[[113 110 118 144 141 121]
 [132 114 117 119 113 149]
 [143 133 125 126 118 126]
 [135 124 133 126 127 125]]
->
[[121 141 144 118 110 113]
 [149 113 119 117 114 132]
 [126 118 126 125 133 143]
 [125 127 126 133 124 135]]

[[131 112 118]
 [127 146 135]
 [125 148 127]
 [132 137 131]
 [129 155 128]
 [129 109 124]
 [126 153 134]
 [126 100 122]
 [127 146 120]
 [130 145 134]
 [132 129 124]
 [130 145 139]]
->
[[118 112 131]
 [135 146 127]
 [127 148 125]
 [131 137 132]
 [128 155 129]
 [124 109 129]
 [134 153 126]
 [122 100 126]
 [120 146 127]
 [134 145 130]
 [124 129 132]
 [139 145 130]]

[[135 145 103 137 143 103 139]
 [129 142 140 123 112 119 136]
 [117 116 127 139 140 128 116]
 [141 143 137 126 116 113 119]
 [146 126 112 148 121 115 149]
 [118 129 137 118 128 138 118]
 [123 116 113 114 119 126 135]]
->
[[139 103 143 137 103 145 135]
 [136 119 112 123 140 142 129]
 [116 128 140 139 127 116 117]
 [119 113 116 126 137 143 141]
 [149 115 121 148 112 126 146]
 [118 138 128 118 137 129 118]
 [135 126 119 114 113 116 123]]

[[120 130 141 142 143 126 115]
 [123 139 113 113 116 140 125]
 [139 110 145 145 136 106 134]]
->
[[115 126 143 142 141 130 120]
 [125 140 116 113 113 139 123]
 [134 106 136 145 145 110 139]]

[[138 126 133 135 114 120 130 122 130]
 [128 132 128 147 116 133 126 106 125]
 [135 131 133 113 117 138 133 137 131]
 [127 123 135 133 115 126 124 122 127]
 [134 147 133 126 117 144 147 128 132]
 [132 138 126 131 116 131 144 130 131]]
->
[[130 122 130 120 114 135 133 126 138]
 [125 106 126 133 116 147 128 132 128]
 [131 137 133 138 117 113 133 131 135]
 [127 122 124 126 115 133 135 123 127]
 [132 128 147 144 117 126 133 147 134]
 [131 130 144 131 116 131 126 138 132]]

[[125 123 132 128 131 128 134 131 120 133 128 123 131 130 136 119]
 [129 130 127 120 121 135 110 124 142 133 135 126 138 112 118 149]
 [133 135 126 141 136 118 147 131 120 116 120 139 109 149 133 111]]
->
[[119 136 130 131 123 128 133 120 131 134 128 131 128 132 123 125]
 [149 118 112 138 126 135 133 142 124 110 135 121 120 127 130 129]
 [111 133 149 109 139 120 116 120 131 147 118 136 141 126 135 133]]
---
[[149 124]
 [137 144]
 [115 152]
 [111 149]
 [141 105]]
->
[[149 124]
 [137 144]]

[[103 135 119]
 [134 101 119]]
->
[[103 135]
 [134 101]]

[[125 157]
 [112 111]
 [142 116]
 [111 148]
 [147 101]]
->
[[125 157]
 [112 111]]

[[131 105 110 124]
 [141 143 142 114]]
->
[[131 105]
 [141 143]]

[[104 130 136 116]
 [125 135 143 135]
 [110 131 129 112]
 [115 128 112 133]
 [119 114 145 137]]
->
[[104 130]
 [125 135]]

[[132 115 108]
 [127 119 105]
 [102 135 132]
 [141 130 133]
 [136 130 137]]
->
[[132 115]
 [127 119]]

[[151 110 122 132 117]
 [157 121 127 142 139]]
->
[[151 110]
 [157 121]]

[[130 119 114 137 119]
 [151 150 106 114 150]
 [121 137 144 115 139]
 [128 118 108 141 115]
 [137 143 133 117 138]]
->
[[130 119]
 [151 150]]
---
[[110 126 120 129 126 103 131 120 139 125 134 127 125 126]
 [126 117 123 125 124 121 129 141 125 131 127 131 116 130]
 [127 115 119 127 121 134 117 148 118 133 111 140 143 136]
 [137 130 143 141 123 123 123 116 126 140 136 115 130 137]]
->
[[127 115 119 127 121 134 117 148 118 133 111 140 143 136]
 [110 126 120 129 126 103 131 120 139 125 134 127 125 126]
 [126 117 123 125 124 121 129 141 125 131 127 131 116 130]
 [137 130 143 141 123 123 123 116 126 140 136 115 130 137]]

[[133 139 153 122 116 141 112]
 [123 147 140 152 137 109 113]
 [132 137 120 134 124 113 130]
 [127 127 151 143 140 114 135]
 [123 125 112 121 120 110 122]
 [138 139 131 122 154 143 129]]
->
[[123 125 112 121 120 110 122]
 [132 137 120 134 124 113 130]
 [138 139 131 122 154 143 129]
 [123 147 140 152 137 109 113]
 [127 127 151 143 140 114 135]
 [133 139 153 122 116 141 112]]

[[101 142 141 136 121 134 136 106]
 [155 151 103 126 137 123 111 113]]
->
[[155 151 103 126 137 123 111 113]
 [101 142 141 136 121 134 136 106]]

[[142 139 138 129 135 123 126 126 131 144 146 121 148]
 [129 122 143 124 129 127 139 128 128 125 139 133 142]
 [116 115 141 126 126 131 133 126 117 132 133 140 138]
 [130 128 151 142 135 131 136 141 116 132 129 129 134]]
->
[[142 139 138 129 135 123 126 126 131 144 146 121 148]
 [116 115 141 126 126 131 133 126 117 132 133 140 138]
 [129 122 143 124 129 127 139 128 128 125 139 133 142]
 [130 128 151 142 135 131 136 141 116 132 129 129 134]]

[[139 122 138 109 127 139 111]
 [132 112 157 105 123 118 130]
 [100 142 117 130 120 134 105]
 [145 112 142 112 132 133 147]
 [135 140 115 146 135 135 127]]
->
[[135 140 115 146 135 135 127]
 [100 142 117 130 120 134 105]
 [139 122 138 109 127 139 111]
 [145 112 142 112 132 133 147]
 [132 112 157 105 123 118 130]]

[[123 122 101 113 131 126 123 109 113 126]
 [125 119 128 147 139 121 118 102 142 143]
 [134 123 151 135 141 121 118 109 144 137]
 [134 136 143 114 121 129 133 156 123 126]
 [133 135 152 142 124 131 134 149 143 129]]
->
[[123 122 101 113 131 126 123 109 113 126]
 [125 119 128 147 139 121 118 102 142 143]
 [134 136 143 114 121 129 133 156 123 126]
 [134 123 151 135 141 121 118 109 144 137]
 [133 135 152 142 124 131 134 149 143 129]]
---
[[137 131 114]
 [142 132 113]
 [111 116 113]
 [100 104 143]
 [116 118 103]]
->
[137 132 113]

[[107 134]
 [106 108]
 [122 132]
 [112 122]
 [132 125]]
->
[107 108]

[[138 135]
 [139 149]
 [137 126]]
->
[138 149]

[[155 137]
 [135 127]
 [132 135]
 [146 135]
 [147 130]]
->
[155 127]

[[121 146 141 127]
 [143 114 126 134]
 [119 126 138  98]
 [127 109 108 134]
 [107 137 132 132]]
->
[121 114 138 134]

[[110 103]
 [144 156]
 [133 141]]
->
[110 156]
